Below are the code and all the weights of a small trained network. Each question names an input and a target symbol and asks about switching units off, where a switched-off unit gives its printed mean instead of its output.

import numpy as np


def w(rows, s, z=0):
    codes = np.array(rows[::2]) - 128.0
    scale = np.full(codes.shape[1], s)
    scale[-1] = z or s
    return codes * scale


def f(y):
    return y / 2 * (1 + np.tanh(0.7978845608 * (y + 0.044715 * y**3)))


def softmax(a):
    e = np.exp(a - a.max(-1, keepdims=True))
    return e / e.sum(-1, keepdims=True)


def log_softmax(a):
    a = a - a.max(-1, keepdims=True)
    return a - np.log(np.exp(a).sum(-1, keepdims=True))


def net(x, mask):
    ids = ['δεζημπστφω'.index(c) for c in x.split()]
    T = len(ids)
    res = E[ids] + P[:T]
    u = 0
    for l in range(2):
        q, k, v = (res @ M[l].T for M in (Q, K, V))
        z = softmax(np.where(np.tri(T) > 0, q @ k.T / 4**0.5, -1e9)) @ v
        res = res + np.where(mask[u], z, O[l][:, -1]) @ O[l][:, :-1]
        u += 1
        y = f(res @ A[l][:, :-1].T + A[l][:, -1])
        res = res + np.where(mask[u : u + 12], y, B[l][:, -1]) @ B[l][:, :-1]
        u += 12
    return log_softmax(res[-1] @ U[:, :-1].T + U[:, -1])


Q, K, V, O, A, B = {}, {}, {}, {}, {}, {}
E = w([
[175,189,104,208,161,205,154,116,157],'δ',
[139,126,141,132,123,170,89,91,152],'ε',
[155,169,136,118,111,150,113,127,129],'ζ',
[174,127,129,164,80,121,208,144,146],'η',
[6,94,125,148,164,118,135,158,138],'μ',
[66,155,126,156,174,136,215,193,149],'π',
[79,93,116,87,126,64,137,138,207],'σ',
[120,123,164,185,190,59,172,129,182],'τ',
[103,189,149,165,114,116,84,83,120],'φ',
[180,82,201,200,176,107,123,113,122],'ω',
],0.023)
P = w([
[187,121,121,36,125,131,208,2,96],'0',
[208,168,246,136,206,103,112,165,205],'1',
[148,125,225,113,120,134,93,183,165],'2',
[121,121,181,105,81,137,77,182,196],'3',
[107,142,167,147,116,88,76,161,189],'4',
[110,129,146,144,82,116,64,182,161],'5',
[114,159,134,162,102,88,62,161,173],'6',
[116,163,111,168,76,76,59,172,171],'7',
],0.0077)
Q[0] = w([
[106,146,64,74,122,131,178,110,63],'L0H0',
[78,156,100,101,167,189,190,143,122],'L0H0',
[188,170,170,106,88,120,227,144,134],'L0H0',
[136,206,2,145,65,148,157,71,78],'L0H0',
],0.0085)
K[0] = w([
[106,185,113,100,95,123,146,211,172],'L0H0',
[93,210,121,73,197,157,151,185,70],'L0H0',
[184,64,132,157,78,147,253,70,133],'L0H0',
[138,176,149,171,83,193,83,196,169],'L0H0',
],0.0059)
V[0] = w([
[128,68,42,133,147,155,86,25,144],'L0H0',
[114,182,138,204,131,118,185,158,80],'L0H0',
[96,113,159,203,102,124,108,73,111],'L0H0',
[135,124,108,254,123,244,134,73,106],'L0H0',
],0.0076)
O[0] = w([
[145,76,110,49,114,128,216,182,143,88],'L0H0',
[93,104,84,207,117,151,110,38,221,212],'L0H0',
[174,203,143,24,120,145,163,191,165,141],'L0H0',
[5,35,119,170,101,1,99,103,29,255],'L0H0',
],0.0071,0.0086)
A[0] = w([
[134,154,140,162,120,189,120,199,184,253],'L0N0',
[61,131,141,48,148,103,97,75,136,103],'L0N1',
[131,174,106,63,93,141,149,102,58,146],'L0N2',
[70,108,152,88,118,94,205,132,88,181],'L0N3',
[131,125,184,131,115,36,87,122,87,104],'L0N4',
[47,120,68,161,113,109,110,102,108,123],'L0N5',
[123,115,101,155,124,142,78,128,102,86],'L0N6',
[97,145,118,107,135,103,159,131,107,109],'L0N7',
[136,142,176,165,64,143,114,150,189,84],'L0N8',
[254,220,182,140,150,249,41,100,93,176],'L0N9',
[132,91,159,153,195,110,186,120,105,182],'L0N10',
[94,81,161,138,108,78,174,182,140,190],'L0N11',
],0.01,0.0038)
B[0] = w([
[102,164,135,107,104,108,71,112,122,197],'L0N0',
[86,117,144,108,88,169,211,147,157,136],'L0N1',
[109,90,98,184,103,84,182,170,182,125],'L0N2',
[95,125,139,66,114,95,162,118,136,149],'L0N3',
[76,136,99,75,156,185,120,102,148,161],'L0N4',
[125,133,164,141,146,154,89,141,128,255],'L0N5',
[125,161,158,137,129,79,178,165,146,155],'L0N6',
[98,129,147,127,123,154,133,122,144,127],'L0N7',
[88,136,140,174,175,113,106,134,114,180],'L0N8',
[100,129,131,9,126,118,189,150,210,164],'L0N9',
[140,132,99,113,98,133,119,104,123,185],'L0N10',
[179,153,126,102,141,174,89,82,118,191],'L0N11',
],0.011,0.012)
Q[1] = w([
[122,76,60,116,174,119,183,142,92],'L1H0',
[73,111,140,129,156,173,146,159,181],'L1H0',
[96,218,139,123,76,104,65,47,254],'L1H0',
[78,154,160,104,108,86,61,91,197],'L1H0',
],0.0072)
K[1] = w([
[78,83,186,50,134,133,40,170,120],'L1H0',
[116,179,82,112,88,169,103,172,51],'L1H0',
[124,120,25,40,42,148,155,106,64],'L1H0',
[160,49,53,111,127,170,254,39,101],'L1H0',
],0.0069)
V[1] = w([
[112,34,143,154,49,111,133,48,3],'L1H0',
[24,81,97,48,160,199,115,167,76],'L1H0',
[156,1,134,75,105,27,191,215,98],'L1H0',
[13,114,119,184,52,105,171,138,172],'L1H0',
],0.0065)
O[1] = w([
[126,140,108,126,44,171,120,156,59,253],'L1H0',
[174,125,254,129,112,90,145,125,70,140],'L1H0',
[165,157,121,123,147,191,142,116,98,14],'L1H0',
[215,74,136,110,76,154,148,67,131,239],'L1H0',
],0.014,0.0065)
A[1] = w([
[125,90,179,109,149,100,119,72,127,66],'L1N0',
[64,125,146,84,63,75,132,154,50,246],'L1N1',
[135,149,155,135,73,169,143,125,117,15],'L1N2',
[70,117,70,128,204,153,126,156,188,41],'L1N3',
[119,85,84,124,59,190,106,111,135,135],'L1N4',
[139,119,139,52,120,134,118,130,163,144],'L1N5',
[79,130,142,2,134,141,147,97,115,137],'L1N6',
[71,59,121,114,115,127,123,66,151,181],'L1N7',
[98,187,116,90,169,105,95,144,37,203],'L1N8',
[111,114,121,131,155,107,91,88,151,71],'L1N9',
[120,143,112,144,231,92,101,159,151,253],'L1N10',
[134,79,131,175,118,90,115,152,141,52],'L1N11',
],0.0094,0.003)
B[1] = w([
[90,174,183,111,42,119,157,203,153,195],'L1N0',
[154,192,131,84,172,84,88,23,171,252],'L1N1',
[225,59,137,144,187,109,119,180,93,208],'L1N2',
[253,119,156,67,105,70,154,197,85,232],'L1N3',
[146,56,167,121,196,209,101,169,173,250],'L1N4',
[44,109,139,212,137,201,119,65,26,166],'L1N5',
[124,146,85,189,136,103,64,155,129,189],'L1N6',
[166,165,76,107,75,132,146,149,179,224],'L1N7',
[186,171,81,6,128,119,153,86,177,152],'L1N8',
[155,52,113,138,116,152,207,123,114,185],'L1N9',
[140,66,154,120,80,88,49,64,98,218],'L1N10',
[129,124,111,102,123,162,176,120,113,170],'L1N11',
],0.006,0.014)
U = w([
[131,94,132,206,76,117,3,110,106,182],'δ',
[151,105,130,133,138,141,117,158,66,2],'ε',
[88,112,151,166,185,160,151,70,158,110],'ζ',
[118,118,85,158,124,182,112,165,156,76],'η',
[103,123,180,129,76,121,129,179,87,79],'μ',
[55,68,144,152,53,118,134,122,150,80],'π',
[88,51,156,140,199,100,105,148,124,104],'σ',
[153,91,83,138,95,71,103,171,88,42],'τ',
[170,113,153,52,63,166,126,112,198,201],'φ',
[91,158,104,136,117,108,111,127,71,188],'ω',
],0.0067,0.0046)

Each question gives the input, a string of symbols that net reads in full, and the target symbol t.
The units are the heads (4 rows each of Q, K, V and O) and the neurons (one row each of A and B). Each row of codes is followed by its name. A weight is (code - 128) times the scale printed after its matrix; where a second scale follows, it is the last column's (O, A, B and U).
mask holds one flag per unit, layer by layer, with each layer's heads first. A switched-off unit (its flag False) gives its mean, the last column of its rows in O or B, instead of its output. The means were averaged over made-up inputs and are rounded, as every weight is.
A unit's drop is (log p(t) with every unit on - log p(t) with that unit switched off) / (log p(t) with every unit on - log p(t) with every unit switched off).
The circuit of an input: a set's keep is (log p(t) with only the set's units on - log p(t) with every unit switched off) / (log p(t) with every unit on - log p(t) with every unit switched off). Starting from the 12 units with the biggest drops (on a tie, the unit counted first), units are removed one at a time, each time the one whose removal leaves the highest keep (on an exact tie, the one counted first), for as long as the keep stays at least 0.8.
units of the circuit, in order: the units of the circuit, biggest drop first
unit that matters most: the unit with the biggest drop
k most important neurons: the k neurons with the biggest drops, biggest first
k most important neurons of layer l: the k neurons of layer l with the biggest drops, biggest first
input τ τ φ, target φ: 3 most important neurons of layer 1 -> (L1N3, L1N7, L1N2)
input ζ τ ζ, target ζ: units of the circuit, in order -> (L1N5, L0H0, L1H0, L0N9)
input π η η δ, target π: unit that matters most -> L0H0
input δ ε σ, target δ: units of the circuit, in order -> (L1N6, L1N5)
input σ τ η, target σ: 2 most important neurons of layer 1 -> (L1N7, L1N5)
input η η δ, target η: units of the circuit, in order -> (L1H0, L1N1, L1N10)
input τ δ δ δ η φ δ η, target τ: 3 most important neurons of layer 0 -> (L0N8, L0N10, L0N5)
input δ η ω η δ δ η, target δ: units of the circuit, in order -> (L0H0, L0N9, L1N3)
input μ τ π ε, target μ: 2 most important neurons -> (L1N5, L1N0)
input η δ τ π τ φ, target φ: units of the circuit, in order -> (L0H0, L0N9)
input μ μ ζ η η ω μ μ, target μ: 2 most important neurons -> (L1N0, L0N1)
input η ε δ τ ε δ, target η: units of the circuit, in order -> (L1H0, L1N10, L1N1)
input σ π δ δ, target σ: units of the circuit, in order -> (L0H0, L1H0)
input δ δ σ, target δ: units of the circuit, in order -> (L1N5, L1N6)
input ω ε η δ ω π δ τ, target φ: unit that matters most -> L1N8
input δ δ δ δ π, target δ: 3 most important neurons -> (L1N6, L1N3, L0N5)
input δ δ μ, target φ: 4 most important neurons of layer 1 -> (L1N1, L1N10, L1N4, L1N8)
input σ δ ε η, target σ: 2 most important neurons -> (L0N8, L1N7)
input μ δ ζ δ η, target μ: 2 most important neurons of layer 1 -> (L1N0, L1N1)
input ζ σ ω μ π σ, target ζ: most important neuron of layer 1 -> (L1N5)
input η ζ ε, target η: 2 most important neurons of layer 1 -> (L1N6, L1N5)
input ζ δ δ τ, target ζ: 2 most important neurons of layer 1 -> (L1N3, L1N7)
input τ δ τ δ μ, target τ: 2 most important neurons -> (L1N3, L1N1)
input ζ δ φ ε δ ω δ μ, target ζ: 4 most important neurons of layer 0 -> (L0N9, L0N2, L0N11, L0N5)
input δ η μ δ ε ω, target φ: 2 most important neurons of layer 0 -> (L0N4, L0N5)
input τ δ η φ δ μ δ π, target τ: 3 most important neurons -> (L1N3, L1N1, L1N4)
input μ δ η φ δ π, target μ: 2 most important neurons -> (L1N0, L0N1)
